Below are the code and all the weights of a small trained network. Each question names an input and a target symbol and asks about switching units off, where a switched-off unit gives its printed mean instead of its output.

import numpy as np


def w(rows, s, z=0):
    codes = np.array(rows[::2]) - 128.0
    scale = np.full(codes.shape[1], s)
    scale[-1] = z or s
    return codes * scale


def f(y):
    return np.maximum(y, 0)


def softmax(a):
    e = np.exp(a - a.max(-1, keepdims=True))
    return e / e.sum(-1, keepdims=True)


def log_softmax(a):
    a = a - a.max(-1, keepdims=True)
    return a - np.log(np.exp(a).sum(-1, keepdims=True))


def net(x, mask):
    ids = ['ΘΛημσφ'.index(c) for c in x.split()]
    T = len(ids)
    res = E[ids] + P[:T]
    u = 0
    for l in range(2):
        r = res
        for j in range(2):
            rows = slice(3 * j, 3 * j + 3)
            q, k, v = (r @ M[l][rows].T for M in (Q, K, V))
            z = softmax(np.where(np.tri(T) > 0, q @ k.T / 3**0.5, -1e9)) @ v
            o = O[l][rows]
            res = res + np.where(mask[u + j], z, o[:, -1]) @ o[:, :-1]
        u += 2
        y = f(res @ A[l][:, :-1].T + A[l][:, -1])
        res = res + np.where(mask[u : u + 12], y, B[l][:, -1]) @ B[l][:, :-1]
        u += 12
    return log_softmax(res[-1] @ U[:, :-1].T + U[:, -1])


Q, K, V, O, A, B = {}, {}, {}, {}, {}, {}
E = w([
[80,129,177],'Θ',
[47,191,164],'Λ',
[4,106,177],'η',
[127,115,19],'μ',
[107,248,79],'σ',
[154,173,239],'φ',
],0.023)
P = w([
[85,254,186],'0',
[99,206,172],'1',
[124,179,83],'2',
[128,154,147],'3',
[134,133,50],'4',
[157,126,126],'5',
[149,94,31],'6',
[183,104,114],'7',
[163,48,15],'8',
[211,90,108],'9',
[182,7,3],'10',
[206,97,102],'11',
],0.0072)
Q[0] = w([
[69,126,217],'0.h1',
[81,125,94],'0.h1',
[82,132,181],'0.h1',
[182,93,90],'0.h2',
[130,143,116],'0.h2',
[86,251,195],'0.h2',
],0.014)
K[0] = w([
[125,77,246],'0.h1',
[182,85,56],'0.h1',
[158,105,181],'0.h1',
[106,182,125],'0.h2',
[195,148,96],'0.h2',
[166,98,137],'0.h2',
],0.013)
V[0] = w([
[81,191,149],'0.h1',
[205,43,187],'0.h1',
[94,146,117],'0.h1',
[12,3,109],'0.h2',
[152,61,96],'0.h2',
[91,120,119],'0.h2',
],0.0075)
O[0] = w([
[159,132,82,253],'0.h1',
[152,22,69,86],'0.h1',
[153,169,164,146],'0.h1',
[171,143,94,40],'0.h2',
[182,36,71,8],'0.h2',
[38,4,71,129],'0.h2',
],0.0041,0.007)
A[0] = w([
[72,146,133,162],'0.n1',
[82,152,2,68],'0.n2',
[146,175,54,111],'0.n3',
[129,200,154,109],'0.n4',
[69,125,141,111],'0.n5',
[210,125,137,255],'0.n6',
[112,212,152,76],'0.n7',
[92,143,54,106],'0.n8',
[136,149,117,11],'0.n9',
[206,178,138,104],'0.n10',
[199,58,138,45],'0.n11',
[84,169,192,186],'0.n12',
],0.012,0.0041)
B[0] = w([
[117,116,123,199],'0.n1',
[158,154,199,161],'0.n2',
[73,139,141,149],'0.n3',
[132,121,162,206],'0.n4',
[172,100,115,177],'0.n5',
[177,181,155,144],'0.n6',
[98,107,149,221],'0.n7',
[191,160,158,154],'0.n8',
[145,89,254,130],'0.n9',
[148,35,196,152],'0.n10',
[77,97,147,129],'0.n11',
[77,127,89,250],'0.n12',
],0.0098,0.018)
Q[1] = w([
[181,193,93],'1.h1',
[192,73,108],'1.h1',
[118,156,91],'1.h1',
[188,129,146],'1.h2',
[95,37,81],'1.h2',
[219,70,3],'1.h2',
],0.014)
K[1] = w([
[164,204,175],'1.h1',
[54,194,104],'1.h1',
[142,161,188],'1.h1',
[68,136,178],'1.h2',
[108,164,2],'1.h2',
[91,202,109],'1.h2',
],0.015)
V[1] = w([
[104,170,222],'1.h1',
[147,160,92],'1.h1',
[171,229,192],'1.h1',
[160,64,248],'1.h2',
[175,202,66],'1.h2',
[156,42,129],'1.h2',
],0.011)
O[1] = w([
[198,73,115,236],'1.h1',
[66,107,200,78],'1.h1',
[206,106,252,140],'1.h1',
[134,2,59,250],'1.h2',
[118,103,205,18],'1.h2',
[22,83,89,101],'1.h2',
],0.0066,0.022)
A[1] = w([
[129,130,82,240],'1.n1',
[171,150,138,58],'1.n2',
[76,144,109,151],'1.n3',
[125,97,95,161],'1.n4',
[140,77,133,31],'1.n5',
[98,180,138,44],'1.n6',
[130,132,205,6],'1.n7',
[177,255,157,98],'1.n8',
[159,166,137,183],'1.n9',
[186,125,95,112],'1.n10',
[81,109,108,89],'1.n11',
[179,132,63,254],'1.n12',
],0.016,0.0054)
B[1] = w([
[140,169,164,218],'1.n1',
[225,196,63,146],'1.n2',
[108,163,133,182],'1.n3',
[74,196,145,237],'1.n4',
[105,41,97,215],'1.n5',
[104,59,57,146],'1.n6',
[159,155,80,150],'1.n7',
[54,33,188,165],'1.n8',
[58,3,103,147],'1.n9',
[8,177,167,207],'1.n10',
[118,72,19,187],'1.n11',
[136,114,244,254],'1.n12',
],0.0065,0.018)
U = w([
[165,218,153,255],'Θ',
[26,185,254,71],'Λ',
[82,155,103,83],'η',
[143,202,251,153],'μ',
[213,136,107,174],'σ',
[167,30,49,77],'φ',
],0.0083,0.013)

Each question gives the input, a string of symbols that net reads in full, and the target symbol t.
The units are the heads (3 rows each of Q, K, V and O) and the neurons (one row each of A and B). Each row of codes is followed by its name. A weight is (code - 128) times the scale printed after its matrix; where a second scale follows, it is the last column's (O, A, B and U).
mask holds one flag per unit, layer by layer, with each layer's heads first. A switched-off unit (its flag False) gives its mean, the last column of its rows in O or B, instead of its output. The means were averaged over made-up inputs and are rounded, as every weight is.
A unit's drop is (log p(t) with every unit on - log p(t) with that unit switched off) / (log p(t) with every unit on - log p(t) with every unit switched off).
The circuit of an input: a set's keep is (log p(t) with only the set's units on - log p(t) with every unit switched off) / (log p(t) with every unit on - log p(t) with every unit switched off). Starting from the 12 units with the biggest drops (on a tie, the unit counted first), units are removed one at a time, each time the one whose removal leaves the highest keep (on an exact tie, the one counted first), for as long as the keep stays at least 0.8.
units of the circuit, in order: the units of the circuit, biggest drop first
most important unit: the unit with the biggest drop
k most important neurons of layer l: the k neurons of layer l with the biggest drops, biggest first
drop when u is switched off: that unit's drop, to one decimal
input φ Λ Θ φ Λ φ μ Λ Λ, target Λ: units of the circuit, in order -> (1.h2)
input Λ Θ η Λ Λ μ σ η Λ Λ μ, target σ: units of the circuit, in order -> (0.n2, 0.n8)
input Θ Λ η Λ Λ φ φ Λ φ Λ, target φ: units of the circuit, in order -> (1.h2, 0.n10)
input η φ φ Θ Λ Λ μ Λ, target μ: 3 most important neurons of layer 0 -> (0.n10, 0.n3, 0.n2)
input σ φ Λ μ φ Λ η φ Λ Λ Λ Λ, target φ: 2 most important neurons of layer 1 -> (1.n11, 1.n10)
input η Λ Λ Λ, target η: 2 most important neurons of layer 0 -> (0.n12, 0.n5)
input φ Λ Λ σ φ Λ η Λ, target η: 2 most important neurons of layer 1 -> (1.n11, 1.n12)
input φ μ Θ η Λ η φ Λ φ, target Λ: 3 most important neurons of layer 0 -> (0.n6, 0.n10, 0.n7)
input Λ Λ μ μ σ σ, target μ: 2 most important neurons of layer 1 -> (1.n11, 1.n8)
input Θ Λ Θ Θ σ, target μ: 3 most important neurons of layer 0 -> (0.n10, 0.n9, 0.n8)
input Λ Λ η μ Λ Θ Λ, target Θ: 4 most important neurons of layer 1 -> (1.n12, 1.n10, 1.n5, 1.n4)
input Λ φ Λ Λ φ Λ φ Λ φ, target Λ: 3 most important neurons of layer 0 -> (0.n10, 0.n6, 0.n7)
input Λ Λ Λ φ Λ Λ η σ, target η: 4 most important neurons of layer 1 -> (1.n12, 1.n11, 1.n5, 1.n3)
input σ μ Θ φ Λ Λ Θ Λ Λ Λ, target Θ: most important unit -> 0.n2
input φ η Θ σ Λ Λ Λ Λ Λ, target Λ: 3 most important neurons of layer 0 -> (0.n10, 0.n4, 0.n8)
input Λ Λ Θ, target Θ: 2 most important neurons of layer 1 -> (1.n10, 1.n12)
input φ φ φ φ Λ Λ η Θ Λ η φ φ, target φ: 2 most important neurons of layer 0 -> (0.n10, 0.n12)
input η σ Λ Λ Λ η σ, target Λ: 3 most important neurons of layer 0 -> (0.n3, 0.n12, 0.n5)
input Θ μ Λ Λ, target μ: drop when 0.n12 is switched off -> 0.4
input σ η σ φ η η Λ σ, target η: drop when 0.n5 is switched off -> 0.5
input Λ μ σ Λ Λ Λ η Λ μ, target σ: drop when 1.n11 is switched off -> -0.1
input Θ Θ μ η Θ φ Λ Θ φ φ η, target Θ: drop when 0.h1 is switched off -> 0.1
